Below is a small trained network, with its code and all its weights. Each question gives an input and a target symbol and asks what happens when units are switched off, that is, made to give their printed mean instead of their output.

import numpy as np


def w(rows, s, z=0):
    codes = np.array(rows[::2]) - 128.0
    scale = np.full(codes.shape[1], s)
    scale[-1] = z or s
    return codes * scale


def norm(h):
    return h / np.sqrt((h * h).mean(-1, keepdims=True) + 1e-5)


def f(y):
    return y / 2 * (1 + np.tanh(0.7978845608 * (y + 0.044715 * y**3)))


def softmax(a):
    e = np.exp(a - a.max(-1, keepdims=True))
    return e / e.sum(-1, keepdims=True)


def log_softmax(a):
    a = a - a.max(-1, keepdims=True)
    return a - np.log(np.exp(a).sum(-1, keepdims=True))


def net(x, mask):
    ids = ['αβδεζηθλμξπστφψω'.index(c) for c in x.split()]
    T = len(ids)
    res = E[ids] + P[:T]
    q, k, v = (norm(res) @ M[0].T for M in (Q, K, V))
    z = softmax(np.where(np.tri(T) > 0, q @ k.T / 2**0.5, -1e9)) @ v
    res = res + np.where(mask[0], z, O[0][:, -1]) @ O[0][:, :-1]
    y = f(norm(res) @ A[0][:, :-1].T + A[0][:, -1])
    res = res + np.where(mask[1:13], y, B[0][:, -1]) @ B[0][:, :-1]
    return log_softmax(norm(res)[-1] @ U[:, :-1].T + U[:, -1])


Q, K, V, O, A, B = {}, {}, {}, {}, {}, {}
E = w([
[128,234,182,67],'α',
[225,160,221,152],'β',
[125,126,97,99],'δ',
[126,193,184,73],'ε',
[160,114,73,138],'ζ',
[125,187,183,70],'η',
[114,120,86,93],'θ',
[140,124,83,108],'λ',
[241,239,150,164],'μ',
[113,192,163,70],'ξ',
[144,129,100,113],'π',
[110,106,36,106],'σ',
[145,94,29,137],'τ',
[119,100,26,116],'φ',
[114,114,51,101],'ψ',
[249,217,144,173],'ω',
],0.019)
P = w([
[119,113,102,121],'0',
[146,171,137,153],'1',
[93,77,152,152],'2',
[124,94,98,104],'3',
[133,210,102,140],'4',
[83,71,164,159],'5',
[152,93,93,78],'6',
[132,252,23,133],'7',
[73,65,166,163],'8',
[153,104,44,68],'9',
],0.022)
Q[0] = w([
[89,31,222,172],'head 1',
[36,212,77,251],'head 1',
],0.011)
K[0] = w([
[76,171,192,171],'head 1',
[224,126,195,6],'head 1',
],0.014)
V[0] = w([
[2,228,105,160],'head 1',
[108,129,104,238],'head 1',
],0.0096)
O[0] = w([
[88,183,49,142,4],'head 1',
[196,149,5,115,45],'head 1',
],0.019,0.0024)
A[0] = w([
[196,172,140,61,96],'neuron 1',
[142,117,158,23,51],'neuron 2',
[196,255,89,161,6],'neuron 3',
[108,115,99,66,78],'neuron 4',
[159,237,150,105,125],'neuron 5',
[64,236,136,251,54],'neuron 6',
[143,227,142,84,30],'neuron 7',
[105,67,84,215,5],'neuron 8',
[193,133,114,224,1],'neuron 9',
[68,117,179,192,181],'neuron 10',
[209,108,143,124,131],'neuron 11',
[111,151,89,176,74],'neuron 12',
],0.017,0.0059)
B[0] = w([
[127,108,167,50,232],'neuron 1',
[166,190,107,75,208],'neuron 2',
[59,117,112,42,208],'neuron 3',
[107,168,151,131,189],'neuron 4',
[105,52,59,124,254],'neuron 5',
[171,209,112,254,212],'neuron 6',
[164,107,121,186,192],'neuron 7',
[146,176,160,111,182],'neuron 8',
[127,32,152,132,154],'neuron 9',
[146,103,163,203,245],'neuron 10',
[119,169,149,107,226],'neuron 11',
[191,100,126,80,129],'neuron 12',
],0.014,0.0061)
U = w([
[157,123,96,190,167],'α',
[170,63,227,144,96],'β',
[91,171,173,132,118],'δ',
[130,137,151,164,146],'ε',
[254,54,105,130,3],'ζ',
[109,148,164,157,154],'η',
[33,142,149,89,161],'θ',
[151,177,110,137,120],'λ',
[107,68,125,94,99],'μ',
[126,165,143,154,179],'ξ',
[169,196,191,67,149],'π',
[102,133,73,113,141],'σ',
[196,97,66,114,93],'τ',
[138,110,73,128,129],'φ',
[100,149,92,104,149],'ψ',
[121,82,152,52,107],'ω',
],0.018,0.0074)

Each question gives the input, a string of symbols that net reads in full, and the target symbol t.
The units are the heads (2 rows each of Q, K, V and O) and the neurons (one row each of A and B). Each row of codes is followed by its name. A weight is (code - 128) times the scale printed after its matrix; where a second scale follows, it is the last column's (O, A, B and U).
mask holds one flag per unit, heads first, then neurons. A switched-off unit (its flag False) gives its mean, the last column of its rows in O or B, instead of its output. The means were averaged over made-up inputs and are rounded, as every weight is.
A unit's drop is (log p(t) with every unit on - log p(t) with that unit switched off) / (log p(t) with every unit on - log p(t) with every unit switched off).
The circuit of an input: a set's keep is (log p(t) with only the set's units on - log p(t) with every unit switched off) / (log p(t) with every unit on - log p(t) with every unit switched off). Starting from the 12 units with the biggest drops (on a tie, the unit counted first), units are removed one at a time, each time the one whose removal leaves the highest keep (on an exact tie, the one counted first), for as long as the keep stays at least 0.8.
circuit, biggest first: the units of the circuit, biggest drop first
most important unit: the unit with the biggest drop
k most important neurons: the k neurons with the biggest drops, biggest first
input π ε π θ, target π: 2 most important neurons => neuron 2; neuron 5
input θ π π π π τ ω π ζ, target ζ: circuit, biggest first => head 1; neuron 6; neuron 8; neuron 3
input π δ δ θ σ, target α: circuit, biggest first => head 1; neuron 6; neuron 5
input π ω θ ζ ξ, target ω: circuit, biggest first => head 1; neuron 5
input σ ω δ ζ μ, target ω: circuit, biggest first => neuron 3; head 1; neuron 5
input δ τ τ μ θ ω β λ, target π: circuit, biggest first => head 1; neuron 2
input φ φ μ ζ θ, target ω: circuit, biggest first => head 1; neuron 1
input π ζ ω τ π θ ζ π, target ω: 2 most important neurons => neuron 1; neuron 5
input π π ζ ζ φ τ, target τ: 2 most important neurons => neuron 10; neuron 6
input θ π θ ζ, target π: circuit, biggest first => neuron 5; neuron 11; neuron 9
input π τ ζ θ η σ π ω, target β: circuit, biggest first => head 1; neuron 5
input τ π σ μ β θ π π τ, target β: circuit, biggest first => neuron 8
input β π β θ π, target α: circuit, biggest first => neuron 5; neuron 6
input π π π ψ θ π ζ ζ θ, target θ: 2 most important neurons => neuron 6; neuron 8
input ζ π π, target π: most important unit => neuron 8
input π π π π π π π ε, target β: 2 most important neurons => neuron 5; neuron 7
input π π θ, target θ: 3 most important neurons => neuron 6; neuron 2; neuron 5
input δ π μ π ζ β π θ, target β: 2 most important neurons => neuron 10; neuron 3
input θ π ζ ζ π β π ζ σ, target β: 2 most important neurons => neuron 5; neuron 8
input ζ θ π π, target π: most important neuron => neuron 5
